62.0	-44.7	49.7	41.1	18.5 -> j_604
12.2	-25.4	23.5	69.7	-11.3 -> j_877
12.6	28.8	52.3	3.9	1.4 -> j_135
12.6	28.8	27.5	53.6	4.9 -> j_404
6.6	-50.7	20.0	85.0	-15.6 -> j_466
6.6	-44.7	20.0	85.0	-15.6 -> j_177
present: 52.3	3.9	1.4 => yes
present: 62.0	-44.6	49.7	41.1 => no
present: 49.7	41.2	18.5 => no
present: 12.6	28.8	52.3 => yes
present: -50.7	20.0 => yes

-7.3	37.4	42.7	-24.3	16.1	-9.0	36.8	-23.6	63.2	38.8	38.1	0.3	60.2	-9.3	33.2	-31.4	15.9	23.1	61.9	-18.0	15.6	-53.3	9.4	47.2	52.4	-25.3	-6.7	-2.1	22.5	-61.7	51.1 : j_466
64.8	-40.5	-61.8	39.8	-60.7	34.9	-21.4	-17.5	39.0	-16.1	61.0	4.3	-5.7	-1.0	-42.6	0.6	-16.0	44.3	24.0	10.1	-12.8	38.8	48.0	56.3	-5.3	7.6	47.1	-38.7	62.3	-34.0	-33.4 : j_604
-3.6	23.4	-43.6	9.8	39.2	29.8	21.2	34.9	-47.6	-7.9	58.9	44.5	15.8	41.9	-15.1	60.4	15.8	10.5	-64.0	52.5	43.0	9.1	-52.3	-57.8	-53.4	65.4	9.4	36.7	43.2	-51.7	40.2 : j_210
49.7	-16.0	-62.2	-25.4	57.4	44.5	-15.3	62.9	18.3	-40.3	31.0	29.2	41.0	-27.4	-1.1	-26.0	-39.8	-38.9	-60.0	52.8	22.6	62.4	-65.0	-36.5	0.4	4.9	-55.1	55.9	-40.1	20.7	-29.8 : j_105
10.1	3.5	-64.6	6.5	15.0	47.1	-5.0	47.4	15.5	-59.3	-49.1	-52.4	2.8	-9.4	24.1	37.0	28.4	-54.8	-41.5	54.4	-31.2	26.7	-5.7	29.4	7.5	60.5	49.4	11.4	24.6	38.8	20.0 : j_135
58.6	52.2	37.8	44.3	50.9	6.6	48.1	-42.1	0.5	24.2	15.9	13.7	1.3	-3.9	39.0	-3.3	52.9	-39.4	21.3	-55.8	-31.7	-59.7	-33.2	-53.0	-17.3	-26.3	-16.3	-32.5	12.5	-20.2	-36.4 : j_404
-33.1	54.0	48.6	-19.9	44.8	-7.9	44.9	59.7	56.5	23.3	-30.0	24.4	-43.0	-62.1	-63.7	43.8	16.8	-39.8	-33.0	49.8	10.5	38.1	6.5	-30.8	-21.8	38.4	-26.0	27.1	18.9	-17.6	56.4 : j_177
13.2	-11.1	36.1	20.6	3.1	19.6	51.0	-42.9	-60.0	-7.3	-31.6	-8.1	-38.0	-12.8	42.0	-65.3	25.1	-60.5	-34.2	-57.0	-6.0	-34.5	-2.2	13.7	37.8	-5.5	-30.9	16.2	2.6	-27.9	-64.0 : j_877
52.4	1.9	33.2	-15.3	8.2	-41.0	-9.5	-62.4	18.1	-64.6	44.3	14.1	10.5	47.4	38.1	-62.8	-25.0	-24.7	9.8	9.9	-21.9	3.6	44.7	-62.2	21.6	-1.7	-12.2	52.6	-10.8	24.7	50.1 : j_736
present: -40.3	31.0	29.1	41.0 => no
present: 65.4	9.4	36.7	43.2 => yes
present: 59.7	56.5	23.3	-30.0 => yes

-39.0	75.3	32.1	25.7	-44.1	-74.0	5.4 = j_105
10.4	-31.6	17.2	24.9	1.3	18.3	23.9 = j_404
0.6	-19.2	40.0	47.4	-16.0	-1.2	40.5 = j_943
present: 0.6	-19.2	40.0	47.4	-16.1 => no
present: 75.3	-39.0 => no
present: 10.4	-31.6	17.2	24.9 => yes

-18.9	62.8	9.5	62.8	9.6	1.4	62.6	9.7	62.8	62.8	9.6  j_385
58.4	49.8	22.6	49.7	22.7	49.6	49.7	22.7	49.8	49.8	22.6  j_105
-18.9	62.8	9.5	62.8	9.6	62.6	62.6	9.7	62.8	62.8	9.6  j_177
56.6	-7.6	79.8	-7.6	80.0	-7.7	-7.6	80.1	-7.5	-7.5	79.9  j_135
-1.7	10.6	61.7	10.5	61.8	10.4	10.5	62.0	10.6	10.5	61.8  j_736
present: -7.6	80.1 => yes
present: 62.8	62.8	9.7	62.6	62.6 => no
present: -7.6	80.0 => yes
present: 9.6	1.5 => no

36.5	37.4	-7.0	33.3	14.4	-31.4	-26.2	0.9	1.3 : j_404
-45.4	6.2	-71.9	-26.0	-28.6	29.2	-0.7	7.0	5.1 : j_385
-80.2	5.0	-62.5	-17.1	-0.6	12.3	3.0	-8.0	-35.0 : j_135
1.1	34.1	-44.5	-69.8	-12.5	-0.5	71.8	-14.6	17.8 : j_876
-23.0	-7.4	42.0	-6.7	54.2	-6.6	24.5	5.4	-16.1 : j_210
47.5	4.6	18.1	-27.6	-16.0	-22.2	3.7	17.5	-1.5 : j_877
-47.3	31.1	-59.6	-7.1	-31.8	19.6	5.3	-14.6	-10.0 : j_177
-26.0	-17.4	-6.0	5.9	5.9	-9.2	-3.1	7.9	3.6 : j_943
-68.3	-43.4	10.5	9.0	24.6	24.1	5.2	16.9	0.7 : j_736
present: -31.8	-7.1	-59.6	31.1 => no
present: -6.7	54.2	-6.6 => yes
present: -8.0	-35.0 => yes

21.1	-25.5	-0.3	-8.9	-13.6	-34.3	21.6 : j_876
-7.8	-53.9	73.6	16.0	13.5	1.0	47.1 : j_385
8.0	6.9	-24.2	8.7	-3.6	-12.3	-4.3 : j_404
-8.6	-25.5	-0.3	-8.9	-16.3	1.1	0.2 : j_210
6.4	5.4	-25.4	-7.8	1.9	-9.4	57.7 : j_177
-8.6	-25.5	-0.3	-8.9	-13.6	-34.3	21.6 : j_135
present: 8.1	6.9 => no
present: -8.6	-25.5	-0.3 => yes

21.1	-30.6	46.6	-57.1	-60.9 = j_943
0.5	12.1	-9.5	81.8	67.1 = j_877
-14.3	-27.5	65.8	-43.3	-48.3 = j_210
1.1	11.5	-9.2	81.9	67.1 = j_135
1.8	-14.3	10.9	-81.3	-67.1 = j_876
-13.3	-27.5	65.4	-43.9	-48.5 = j_736
present: 1.1	11.4	-9.2	81.9 => no
present: 81.8	-9.5 => no

-15.6	-23.5	31.9	-44.4	79.2 : j_177
14.7	3.3	-1.6	-1.1	42.3 : j_210
-37.2	-28.8	9.9	15.6	23.1 : j_877
-9.5	-15.7	-6.7	-45.9	16.5 : j_943
14.7	-34.9	-1.6	-1.1	42.3 : j_604
present: 42.3	-1.1	-1.6	-34.9	14.7 => no
present: -1.1	-1.6	3.3 => no
present: -9.5	-15.7 => yes
present: 42.3	-1.1	-1.6 => no

-13.6	-17.3	3.9	-28.9	-23.7	5.0	20.9	20.8	15.1	9.6	-9.2	21.0	-24.3	-17.5	19.3 = j_736
-11.1	10.8	3.2	-22.9	-7.8	-6.7	2.0	16.7	11.7	-24.9	42.5	39.3	2.0	6.1	-25.2 = j_604
-5.8	-32.0	-16.1	-53.6	-10.2	-21.4	-15.8	11.5	4.6	0.0	-26.4	46.0	24.6	44.9	7.0 = j_135
-16.1	-6.4	-0.4	-13.3	-14.1	-32.7	2.2	-27.6	-11.4	3.3	-6.4	-28.0	25.1	39.1	9.8 = j_943
-9.5	13.3	-40.6	-44.3	-5.7	40.8	-9.3	14.7	-32.8	2.7	8.9	4.0	23.7	-51.7	25.9 = j_210
10.3	24.2	-23.6	-12.9	-3.8	-6.0	17.9	28.5	28.4	-17.5	-9.7	10.2	-15.7	1.4	-1.8 = j_177
8.1	-16.7	-64.2	30.2	21.2	-10.0	-38.6	13.1	36.5	32.9	31.4	24.8	-8.6	14.0	-0.8 = j_466
1.4	-16.9	-8.2	26.6	14.7	-15.4	-27.4	-6.8	6.0	-44.7	1.1	7.4	-2.3	2.7	53.3 = j_105
5.5	-9.8	-26.1	15.5	11.5	-23.0	28.4	-7.5	30.4	11.0	-26.3	-6.1	-35.7	28.4	20.3 = j_876
present: 20.8	15.1	9.6 => yes
present: -44.7	1.1	7.4	-2.3 => yes

